Here is a tiny trained network, its code and every weight. The questions are about switching its units off for an input and a target symbol, where a switched-off unit gives its printed mean instead of its output.

import numpy as np


def w(rows, s, z=0):
    codes = np.array(rows[::2]) - 128.0
    scale = np.full(codes.shape[1], s)
    scale[-1] = z or s
    return codes * scale


def norm(h):
    return h / np.sqrt((h * h).mean(-1, keepdims=True) + 1e-5)


def f(y):
    return np.maximum(y, 0)


def softmax(a):
    e = np.exp(a - a.max(-1, keepdims=True))
    return e / e.sum(-1, keepdims=True)


def log_softmax(a):
    a = a - a.max(-1, keepdims=True)
    return a - np.log(np.exp(a).sum(-1, keepdims=True))


def net(x, mask):
    ids = ['ζηθπφψ'.index(c) for c in x.split()]
    T = len(ids)
    res = E[ids] + P[:T]
    r = norm(res)
    for j in range(3):
        rows = slice(3 * j, 3 * j + 3)
        q, k, v = (r @ M[0][rows].T for M in (Q, K, V))
        z = softmax(np.where(np.tri(T) > 0, q @ k.T / 3**0.5, -1e9)) @ v
        o = O[0][rows]
        res = res + np.where(mask[j], z, o[:, -1]) @ o[:, :-1]
    y = f(norm(res) @ A[0][:, :-1].T + A[0][:, -1])
    res = res + np.where(mask[3:7], y, B[0][:, -1]) @ B[0][:, :-1]
    return log_softmax(norm(res)[-1] @ U[:, :-1].T + U[:, -1])


Q, K, V, O, A, B = {}, {}, {}, {}, {}, {}
E = w([
[103,108,37,116,132,178],'ζ',
[132,195,123,182,226,157],'η',
[57,103,80,71,190,122],'θ',
[104,188,139,207,142,119],'π',
[206,123,156,38,85,246],'φ',
[95,129,71,161,85,139],'ψ',
],0.012)
P = w([
[132,68,193,138,110,134],'0',
[131,254,112,88,90,78],'1',
[121,185,153,104,37,96],'2',
[49,127,201,140,62,198],'3',
[117,137,82,159,108,143],'4',
[209,162,86,85,84,71],'5',
[223,85,56,158,82,172],'6',
[124,133,66,199,228,218],'7',
],0.0094)
Q[0] = w([
[75,86,178,161,142,168],'head 0',
[97,102,45,56,137,120],'head 0',
[178,175,153,127,124,77],'head 0',
[166,140,161,139,147,146],'head 1',
[118,183,99,124,99,161],'head 1',
[156,122,102,75,110,194],'head 1',
[129,181,109,137,131,136],'head 2',
[130,4,140,140,135,179],'head 2',
[49,177,183,186,150,205],'head 2',
],0.019)
K[0] = w([
[192,142,80,124,134,76],'head 0',
[173,116,224,72,88,179],'head 0',
[56,94,121,202,154,172],'head 0',
[161,144,105,195,134,135],'head 1',
[174,165,160,110,92,176],'head 1',
[147,149,94,106,138,199],'head 1',
[144,134,181,78,41,185],'head 2',
[123,139,7,190,151,33],'head 2',
[234,134,134,74,112,60],'head 2',
],0.015)
V[0] = w([
[148,140,82,167,52,146],'head 0',
[152,105,79,68,116,214],'head 0',
[88,83,122,112,102,39],'head 0',
[30,106,133,125,161,94],'head 1',
[127,118,196,127,112,150],'head 1',
[150,103,166,75,84,168],'head 1',
[154,168,159,159,143,167],'head 2',
[168,147,107,82,154,248],'head 2',
[210,126,91,189,55,136],'head 2',
],0.013)
O[0] = w([
[194,95,91,28,160,120,127],'head 0',
[181,109,146,130,127,198,254],'head 0',
[95,124,224,146,212,56,65],'head 0',
[188,133,141,158,2,135,70],'head 1',
[103,184,114,70,122,109,151],'head 1',
[78,236,201,139,207,95,225],'head 1',
[18,164,72,98,97,157,119],'head 2',
[101,196,165,104,139,223,240],'head 2',
[147,153,135,45,56,76,83],'head 2',
],0.0085,0.0092)
A[0] = w([
[82,156,175,153,104,118,180],'neuron 0',
[147,110,36,178,228,106,58],'neuron 1',
[255,119,165,34,155,4,4],'neuron 2',
[12,185,58,121,167,3,227],'neuron 3',
],0.0081,0.0035)
B[0] = w([
[130,136,130,153,157,121,223],'neuron 0',
[70,157,159,139,112,84,203],'neuron 1',
[159,249,87,177,113,117,147],'neuron 2',
[163,59,119,78,163,150,253],'neuron 3',
],0.016,0.0031)
U = w([
[2,135,28,149,65,204,2],'ζ',
[76,22,100,68,112,49,246],'η',
[245,81,134,112,106,219,17],'θ',
[174,193,93,134,96,35,103],'π',
[102,93,136,233,180,100,194],'φ',
[21,185,175,58,149,124,145],'ψ',
],0.0078,0.0032)

Each question gives the input, a string of symbols that net reads in full, and the target symbol t.
The units are the heads (3 rows each of Q, K, V and O) and the neurons (one row each of A and B). Each row of codes is followed by its name. A weight is (code - 128) times the scale printed after its matrix; where a second scale follows, it is the last column's (O, A, B and U).
mask holds one flag per unit, heads first, then neurons. A switched-off unit (its flag False) gives its mean, the last column of its rows in O or B, instead of its output. The means were averaged over made-up inputs and are rounded, as every weight is.
A unit's drop is (log p(t) with every unit on - log p(t) with that unit switched off) / (log p(t) with every unit on - log p(t) with every unit switched off).
The circuit of an input: a set's keep is (log p(t) with only the set's units on - log p(t) with every unit switched off) / (log p(t) with every unit on - log p(t) with every unit switched off). Starting from all 7 units, units are removed one at a time, each time the one whose removal leaves the highest keep (on an exact tie, the one counted first), for as long as the keep stays at least 0.8.
circuit, biggest first: the units of the circuit, biggest drop first
unit that matters most: the unit with the biggest drop
top k neurons: the k neurons with the biggest drops, biggest first
which heads matter: for each layer, one digit per head in row order, 1 if its drop is at least 0.15 and else 0, layers parted by /
drop of u: that unit's drop, to one decimal
input θ θ ζ ζ π θ θ, target η: circuit, biggest first -> head 2
input θ π θ π ψ θ, target η: which heads matter -> 101
input θ θ θ θ φ φ ζ, target ψ: top 2 neurons -> neuron 1; neuron 3
input θ η ζ π, target ζ: circuit, biggest first -> head 1; head 0
input ζ π ψ, target θ: circuit, biggest first -> head 1; head 0
input η ψ φ π η φ, target η: which heads matter -> 101
input θ θ φ θ φ θ η, target ψ: which heads matter -> 101
input π π ψ π, target η: which heads matter -> 101
input θ φ θ θ π φ, target φ: circuit, biggest first -> head 2; head 0
input ζ θ π η θ θ, target ζ: circuit, biggest first -> head 2; head 1
input η ζ η ζ, target θ: which heads matter -> 110
input θ φ π η π θ, target ζ: circuit, biggest first -> head 2; head 0
input η ζ π, target ζ: which heads matter -> 010
input θ θ θ φ φ φ ψ θ, target θ: circuit, biggest first -> head 0
input θ ψ π ψ, target π: circuit, biggest first -> head 2; head 0; neuron 2
input ψ θ θ θ θ ζ θ η, target θ: circuit, biggest first -> head 1; head 2
input ζ ζ θ π ψ π π, target π: top 3 neurons -> neuron 2; neuron 1; neuron 3
input ψ θ θ, target π: circuit, biggest first -> neuron 2; head 2
input ζ φ θ ζ ζ π φ ζ, target η: which heads matter -> 011
input θ η π η π ζ φ, target ψ: which heads matter -> 010
input η ζ θ θ, target θ: unit that matters most -> head 1
input θ θ θ η, target φ: which heads matter -> 101
input θ ζ θ η φ η, target ζ: which heads matter -> 110
input θ θ θ φ φ φ ψ, target ψ: top 2 neurons -> neuron 1; neuron 3
input ζ π ζ θ φ φ η, target ψ: drop of head 2 -> 0.3
input φ θ ζ η η φ, target ζ: drop of neuron 0 -> 0.0
input η θ θ θ, target φ: drop of head 2 -> 0.3
input ζ η θ ψ ζ π, target π: drop of neuron 2 -> 0.6
